In the rows, zero is written as 128.
Here are made-up elements, facts about them, and rows of numbers that follow some of those facts. Name the element behind each unnamed row.

Some rows with their names:
brazosko: [155  99  74 175  91 132  92 114 159 101 128 198 154  95 178 109 110 145
 186 110 145 139 141 169 120 160  79 143 103 140 122 140  92 190 132 135
 186  72 124]
binom: [117 148 135 152 110 161  83  76 175 115  98 144 159 129 126 154 108 173
 149 128 125 119  84 139 114 134 113 104 139 138 116 139  93 123 141 135
 147 128 111]
dratrem: [176 132 120 177 106 131  75 122 149 118 105 197 132 120 158 141 103 147
 179 119 154 111  94 153  97 151 100 121 117 134 132 127 120 173 144 135
 152  86 134]
foso: [142  97  78 166 106 128 111 138 113 109 153 180 157  87 169 111 105 148
 156 139 141 146 161 181 130 150  67 152  95 108 114 122 107 183 138 128
 171  67 138]
meken: [178 134 119 179 108 131  74 124 148 117 106 196 130 120 155 142 102 147
 180 118 156 113  95 153  99 150  97 121 119 136 135 129 120 176 144 135
 149  85 136]
triplizo: [165 179 251 214 146 110  65 170  83 200 113 192  90 115 101 160 107 122
 166 169 131 102 114 157 128 141 126  75  94  97  94  79 162 146 189  72
 110 105 193]
pobol: [108 104  82 154  82 178  85  68 147 123 137 128 136 136 182 153 146 189
 165 156 114 151 135 148 153 100 109 108  89 128 141 118 105 109 137 162
 180 136  74]
sikel: [162 189 150 156 153 106  78 165  94 113 104 166 120 129 141 145  96 134
 134 116 150  83  68 170  80 134 126  91 111 108 120 104 183 172 132 115
 122  87 167]
moskem: [161 114 104 177  95 131  80 116 154 116 116 196 142 101 167 125 112 142
 190 112 143 129 131 159 114 158  92 127 107 138 124 127 104 185 140 130
 172  76 131]
drifle: [132 152 150 131 110 124 124  78 154 116 107 165 145 111 113 149 124 141
 153 141 118 109  92  96 138 150 142 139 138 166 151 150  68  89 110 142
 134 152 113]
droplu: [ 91 173 229 105 142 131 165 101  27 137  49  85 145 141  98 218 135 145
  42 196 150  52 102  76 183 182 100 179 150 151 140  85 115  74 128 161
  74  86  48]
sedrim: [ 88 124 112 122 112 128 158  98 124  97 149 147 170  67 135 104 124 120
 122 136 104 135 152 125 170 155 108 160 108 157 136 155  64 108  93 120
 170 145 118]
groma: [175 140 117 173 112 114  74 116 130 126 111 196 123 139 144 153 106 172
 185 146 150 109 100 158  98 146 113 130 115 114 117 107 125 162 159 143
 126  63 130]
stistir: [160 125 110 182 135  67  65 105 121  89 103 186 108 127 152 165  61 168
 184 144 187 119  42 129  91 121 114 119  99 120 150 113 162 159 207 125
  93  87 119]
gigaflu: [151  96 102 175 125  73  78  98 128  85 119 189 123 111 162 156  63 164
 187 136 177 132  67 138  99 124  97 121  91 119 158 110 141 174 206 129
 114  84 116]
stimu: [100 154 134 158 129 158 108 108 133 113 115 131 161 113 126 129 108 157
 106 138 121 119  98 148 124 135  96 108 124 125 104 146 112 116 139 109
 150 137 123]
gimes: [130 127 109 159  96 178  79  75 141 133 129 136 122 158 165 173 147 197
 157 169 119 133 104 143 139  94 120  97 102 114 144 114 117  90 151 165
 151 146  82]
peplam: [118 201 158 140 154  94 144 112  83 119 130 154 122 131  90 136 115 150
 103 183 124  81  80 114 132 141 161 145 122 124 115 143 123  55 132 112
  91 145 123]
greplir: [152 149  93 192 137 127 106 168 100 106 143 193 133  99 161  93  97 128
 125 137 154 112 104 178 105 153  81 129  96 113 106 161 148 166 140 101
 155 103 151]

How the elements are related:
mufer | Σ trofim,tipudre
rala | Σ binom,tredom,tuva | ρ b
plunos | Σ stoplur | ρ c
flizo | ψ plistim | Δ litram,vuflodrim | ρ b
stistir | ψ droplu | Δ gigaflu | ρ c
klumam | Σ trofim
gralofles | Σ gigrutrak,peplam | ψ didrik | Δ didrik | ρ b
fezik | ψ baram | Δ baram | ρ a
sesirus | ψ geso | Δ tratri | ρ c
ziplur | Σ rala,mebim
druflo | Σ gaval,mufer,zoplis
fustin | ρ a
purum | Σ ziplur,gaval | ψ firemor | ρ a
taren | Σ plimel | Δ legre | ρ b
trusu | Σ trofim | ψ nopi | Δ vovem,nidrore | ρ b
groma | ψ skoplufi | Δ fotas,flufoskom | ρ c
greplir | Σ gruzar | ρ c
nisu | ψ voni | ρ c
dovin | Σ vasti | ψ dizum | ρ b
radim | ψ tuva | Δ gofle | ρ c
drenom | Σ gimes,driler | Δ mubrokur | ρ a
vaskidi | Σ gremi | ψ nisu | Δ nisu | ρ c
flabo | Σ drenom
taklo | Σ dredramuk,metrus,purum | ψ lastak | Δ flovon | ρ c
stoplur | Σ dizum,stizun | ψ fizul | Δ flizo,fizul | ρ b
grelel | Δ skoplufi | ρ c
venim | ψ driler | ρ c
drifle | ρ a
tredom | ψ flovon | Δ dizum,dovin,dredramuk,bisis | ρ a
gigaflu | ψ brofos | Δ stoplur | ρ c
trozus | Σ vasti | ρ c
dodruplar | Σ stizun | ρ a
vovem | ρ a
fiflafin | ψ venim | Δ venim | ρ b
litram | Σ stoplur | ψ stoplur | Δ vuflodrim | ρ c
driler | Σ mufer | ψ bulis | ρ a
triske | Δ metrus,grobal | ρ c
droplu | Σ tobrel | Δ baklen | ρ a
mubrokur | ρ c
troskas | Σ gigrutrak,stistir | ψ fledur | Δ tipudre | ρ c
toskapas | ρ c
loplu | Σ triplizo
foso | Σ pledo | ψ moskem | Δ voni | ρ c
bratrok | ρ a
stizun | Σ taskatram,droplu | ψ suriklim | ρ a
plani | Δ didrik | ρ c
tratri | Δ geso | ρ a
drustim | Σ stoplur | ψ kledran | ρ b
skamo | Σ droplu | ρ a
riri | Σ dredramuk,taren | ψ satik | ρ a
tuva | Σ tobrel,poklis | ψ tipudre | ρ c
vuti | Σ grelel,radim | ψ ploflur | ρ b
fotas | ψ vada | Δ grelel,flufoskom | ρ a
bulis | ψ skamo | ρ c
vuklar | Σ famal | ψ gigrutrak | Δ gigrutrak | ρ c
klenagren | Σ tolis | ψ bratrok | Δ vuflum | ρ a
dratrem | ρ c
tolis | Σ droplu | ρ b
sudiplan | Σ brudo | ψ tratri | Δ gotas | ρ b
mibu | ψ bisis | ρ c
gimes | Δ drifi | ρ b
klifefek | Σ fezik,famal | Δ gimes | ρ a
plimel | Σ rala,trofim
fledur | ψ drustim | Δ tipudre | ρ a
tipudre | Σ tredom | ρ a
pobol | ψ fiflafin | Δ skamo | ρ b
ploflur | ψ peplam | ρ b
drosin | Σ didrik,loplu | ψ stame | Δ metrus,grobal | ρ c
klomum | Σ trozus | ψ meflem | ρ b
vuflum | ψ klenagren | ρ a
skepline | Σ ziplur | ψ pobol | Δ venim | ρ b
vuflodrim | ψ stistir | Δ gigaflu,stistir | ρ c
gigrutrak | Σ klifefek | ρ c
kledran | ψ radim | ρ c
suriklim | Σ robis | ψ tredom | ρ c
leklis | Δ pletom,plunos | ρ c
vemar | Δ fluken | ρ b
firemor | Σ troskas,bisis | ψ groma | ρ c
dredramuk | Σ ziplur,tolis | ψ taklo | Δ mibu,tredom | ρ a
brudo | Σ skepline,moskem | Δ rebil | ρ c
flufoskom | ψ grelel | ρ c
zoplis | Σ vuma,bresu,stizun
skubren | Σ vasti
flovon | Σ garo | ψ dredramuk | ρ b
gridas | Σ klifefek,driler | ψ riri | ρ a
gruplam | Σ bratrok,luninir,rinol | ψ dekur | ρ b
meflem | ψ gruplam | ρ a
sikel | Σ dekur,plimel | ρ c
nekam | Σ sikel,plimel,bulis
rezes | Σ plistim | ρ a
gravok | Σ mebim,greplir
fanulel | Σ pledes,brazosko | ρ c
nopi | ψ nidrore | Δ vovem | ρ a
pledes | Δ rebil | ρ b
drifi | Δ rinol,fluken | ρ b
rebil | Δ brudo | ρ a
luninir | ψ triplizo | ρ a
meken | ρ c
baklen | ψ flizo | Δ vuflodrim | ρ c
vada | Σ gruzar,taren | ψ purum | Δ firemor | ρ c
satik | ψ vasti | ρ a
moskem | ψ vaskidi | ρ c
rusudral | Σ kluflel
trofim | Σ rala
taskatram | Σ tredom,plimel | ρ c
nidrore | ψ vovem | Δ trusu | ρ a
robis | Σ vemar,trusu,famal | ψ gofle | ρ a
brofos | Σ bulis | ψ vuflodrim | ρ b
triplizo | Σ skepline | Δ luninir | ρ c
famal | Σ tobrel,droplu
fluken | ρ b
didrik | Σ nopi | ψ plani | Δ gralofles | ρ c
vasti | Δ gridas | ρ b
ralegrel | Σ drifle,baram
kludras | Σ bresu,gruzar
pletom | Σ peplam | ρ b
plistim | Σ gridas | ψ litram | Δ vuflodrim | ρ c
bolu | Σ dovin,mufer
gruzar | Σ gigrutrak | ρ c
skoplufi | ψ flufoskom | ρ a
baram | Σ flizo,sikel | ρ b
legre | ρ a
gremi | Δ dotram | ρ b
stimu | Σ grelel,dotram,baklen
grobal | ψ metrus | Δ triske,drosin,stame | ρ b
mosko | Σ dodruplar,firemor,kudral | ρ c
vefun | Σ firemor | ρ b
geso | Σ gaval,mebim | ψ sudiplan | Δ gotas,sudiplan | ρ c
laku | Σ skepline,sudiplan | ψ fotas | Δ firemor,skoplufi | ρ a
vepli | Σ dodruplar,driler,peplam
sedrim | Σ flizo | ψ fustin | ρ a
brazosko | ψ gotas | ρ c
gotas | Σ riri | ψ sesirus | Δ tratri | ρ b
deklun | Σ plistim
dizum | Σ trofim | ψ stizun | ρ c
garo | Σ skepline,vemar,triplizo | ρ c
stame | ψ grobal | Δ grobal | ρ b
rinol | Δ klifefek | ρ a
dekur | ψ vuklar | Δ gruplam | ρ c
gofle | Σ kludras,bidom | ψ troskas | Δ drustim | ρ c
dotram | Σ skamo | ρ c
tobrel | ρ b
metrus | Σ taren | ψ triske | ρ a
lastak | Σ flabo | ψ mibu | Δ suriklim,taklo | ρ a
kluflel | Σ klifefek,trusu,klumam | ψ rala | ρ c
bisis | Δ mibu | ρ c
fizul | ψ gigaflu | Δ stoplur,gigaflu,stistir | ρ b
peplam | Σ brazosko | Δ vuti,ploflur | ρ a
vuma | Σ gaval | ψ klomum | Δ dekur | ρ b
poklis | Σ binom | ρ a
voni | ψ sikel | ρ a

Which element is each row?
No name comes twice in this set of rows, the named rows included.
[100 189 162 137 162 108 144 124  94 125 137 144 140  97  95 120 120 129
 117 149 117  89  90 108 133 140 157 138 114 143 131 149 122  83 107 104
 133 155 134]	metrus
[181 126 112 174 106 127  76 119 143 126 115 199 131 131 147 155 104 169
 185 142 154 120 100 157  97 144  98 132 119 116 129 117 114 163 155 146
 133  75 134]	leklis
[ 98 155 167 125 128 119 155 100  92 128 125 136 148 103 103 149 122 140
 110 174 113 106 130 110 165 154 122 155 120 137 132 120  88  83 120 128
 120 128 113]	klenagren
[ 91 149 111 159 123 174 103 117  96 118 135 110 133 126 178 128 147 150
 101 149 118 120 116 159 152 106 108  87  80 123 129 133 156 106 129 122
 178 156  91]	drustim
[107 155 113 127 137 121 176 108  80 102 152 151 153 114 116 126 118 154
  81 190 127 102 119 122 153 152 106 179 124 123 130 156  87  65 124 136
 116 133 100]	klifefek
[154 145 108 187 134 127 103 163 105 112 137 191 135 102 157 108  99 130
 132 133 153 114 108 175 107 149  82 123  98 117 114 148 144 168 142 105
 154  98 152]	trozus
[ 93 157 147 133 129 119 155 115 105 111 142 145 156  74 119 110 122 112
 109 148 105 116 132 121 163 151 124 141 107 148 129 150  91  94 101 104
 150 153 133]	riri
[171 166 141 195 162 120  74 133 114 177 122 183 117 145  87 158 121 201
 221 140 167  83  58 123  58 129 159 156 121 108 130 102 159 154 163 127
 134  65 128]	triske
[ 81 108  80 153  96 187 107 102 125 112 148 113 153 102 195 114 147 148
 125 136 107 154 154 163 167 107  92 100  74 131 139 136 118 125 117 129
 207 154  90]	vuti
[ 96 147 118 160 114 173  92 106 111 120 127 113 131 129 177 134 142 155
 117 143 117 123 111 154 148 103 116  80  87 127 133 124 146 108 131 127
 175 156  93]	gruplam
[123 133 119 164  98 184  73  82 149 128 111 130 127 144 175 159 146 169
 147 141 120 127  93 139 137 102 119  85 101 137 151 127 125 104 138 151
 171 158  84]	fluken
[105 146 106 138 123 173  96 123  97 114 154 104 135 130 166 153 133 164
 114 162 109 140 109 166 132  78 113  80  88  97 146 109 157 105 120 145
 157 167 120]	taren

The same elements again, as new rows of numbers:
Some elements and their rows:
drosin: [111 109  97 130 132 136 123 135 122 108 108 118 101 163 137 170 123 125
 195 114 111 165 131 107 168 159 164 108 123 131 145 103]
fiflafin: [100 110  73 157 128 126 112  99 113 109 104 133 110 124 134 137 130 107
 166 114 117 143 119 112 153 138 127 103 111 142 140 100]
tredom: [104 115 124 139 113 120 127 118 117  98 103 117 122 109 130 138 117 116
 164 123 129 131 157 106 148 138 144  98 108 109 118 125]
drenom: [115 117 110 131 111 132 127 125 119 102 100 132 116 118 134 149 116 113
 174 120 128 136 152 104 140 140 135 102 105 121 115 130]
brudo: [103 107 103 134 129 131 116 134 124 121 107 119 108 163 137 155 127 126
 192 112 116 154 127 109 167 158 155 117 123 131 120 111]
gralofles: [ 92 107  70 155 137 127 118 100 119  93 103 126  93 131 140 143 123 102
 157 112 116 151 131 116 171 145 148  96 108 134 142  94]
bidom: [ 93 111  96 142 120 125 123 126 120 105  98 127 116 126 138 135 117 119
 172 117 124 140 117 106 153 154 169 113 116 141 123 124]
vovem: [106 114 113 138 115 130 136 129 119  91  99 116 110 120 134 149 108 110
 150 116 131 139 157 118 156 135 159  98 112 112 115 130]
klomum: [ 93 110  76 151 136 131 121  95 115 104 100 132 110 131 136 154 128 100
 162 105 118 147 112 104 156 138 147  95 108 141 143  94]
toskapas: [103 108 101 136 128 132 119 141 123 120 106 119 110 166 139 158 125 125
 187 108 117 156 121 114 164 157 151 117 125 132 119 117]
pobol: [100 109  66 161 129 131 117 107 111  98 102 131 104 133 139 140 122 105
 154 108 115 152 114 124 152 140 130  97 115 145 135 104]
venim: [104 108 107 139 127 130 121 134 117 120 108 112 119 159 133 161 127 127
 185 110 115 155 117 110 162 153 159 114 127 131 129 112]
trusu: [ 89 108  67 159 132 132 122 108 114  90 103 128 101 134 140 141 121 104
 154 109 116 152 121 125 165 142 144  95 113 139 140  96]
grelel: [104 106 101 141 113 122 121 151 120 143 112 109 122 158 129 130 121 132
 165 121 123 138 125 140 172 133 150 135 142 133 110 139]
fotas: [114 115 107 134 115 133 133 128 118  86 101 121 104 117 134 150 110 113
 165 123 127 144 160 110 152 142 149  92 108 113 127 122]
gigaflu: [112 109 106 139 125 128 119 134 118 138 106 114 120 161 133 158 128 123
 175 109 118 149 118 111 159 144 155 124 129 135 117 131]
klenagren: [124 118 106 130 112 133 130 123 116  92 101 126 108 115 133 153 112 112
 173 124 125 145 157 102 143 144 137  95 105 119 134 122]
kudral: [ 94 110  95 142 121 125 124 126 120 104  98 128 117 129 136 135 118 118
 170 117 123 140 114 106 152 155 171 113 115 140 121 122]
flovon: [ 77 106  82 151 131 126 129 103 118 123 101 129 124 130 129 148 127 100
 145 103 125 130 113 120 165 116 158 111 117 142 129 103]

Rows to name:
No name comes twice in this set of rows, the named rows included.
[110 109 107 138 127 126 119 135 121 144 106 113 120 163 132 157 128 121
 171 110 120 145 121 114 162 138 158 127 131 132 113 135]	tuva
[110 108 110 140 123 124 118 134 120 148 105 112 126 163 130 156 131 122
 171 108 122 142 116 113 157 138 154 127 131 134 110 141]	vuflodrim
[104 115 118 142 107 128 136 134 115 104 100 114 127 116 129 139 109 112
 142 115 136 127 141 125 147 125 147 105 119 117 103 140]	skamo
[ 91 109  73 152 132 128 120 100 116 103 103 131 107 129 135 146 127 104
 161 109 118 146 121 113 162 138 142  98 110 141 144  92]	gotas
[ 98 114 117 134 114 133 136 132 119  93  99 126 122 120 132 148 110 112
 162 113 133 133 142 112 148 137 151 100 109 118 112 123]	legre
[120 110  97 139 125 129 116 134 120 134 105 116 109 165 136 157 126 122
 177 113 116 156 127 116 163 148 151 121 128 132 121 135]	groma
[106 114 128 140 114 119 127 118 118 109 101 114 126 110 129 139 120 112
 156 121 134 126 154 103 146 134 144 105 109 109 110 134]	dredramuk
[104 115 120 134 113 126 137 124 121 110  99 117 126 117 129 146 113 108
 148 116 136 126 154 113 151 123 158 107 114 112 109 137]	skoplufi
[126 118 102 143 111 137 127 131 110  77 102 124 106 119 138 145 107 116
 165 121 122 153 148 115 138 151 130  88 111 121 125 132]	fezik
[102 108 102 132 130 134 129 135 122 123 106 114 116 163 133 171 123 121
 179 107 119 157 125 110 169 146 173 116 127 131 130 112]	suriklim
[110 107 111 142 122 122 117 136 119 152 106 112 131 161 130 150 131 122
 169 109 121 138 118 117 158 133 152 132 133 134 106 143]	stistir
[ 95 108 112 141 133 129 120 131 118 105 109 108 114 157 135 162 125 129
 190 108 112 159 119 104 165 165 160 104 126 124 133  97]	dizum
[101 107 106 133 129 132 127 135 121 121 109 115 118 161 132 164 125 124
 185 111 117 154 124 110 168 147 167 115 127 130 132 109]	nisu

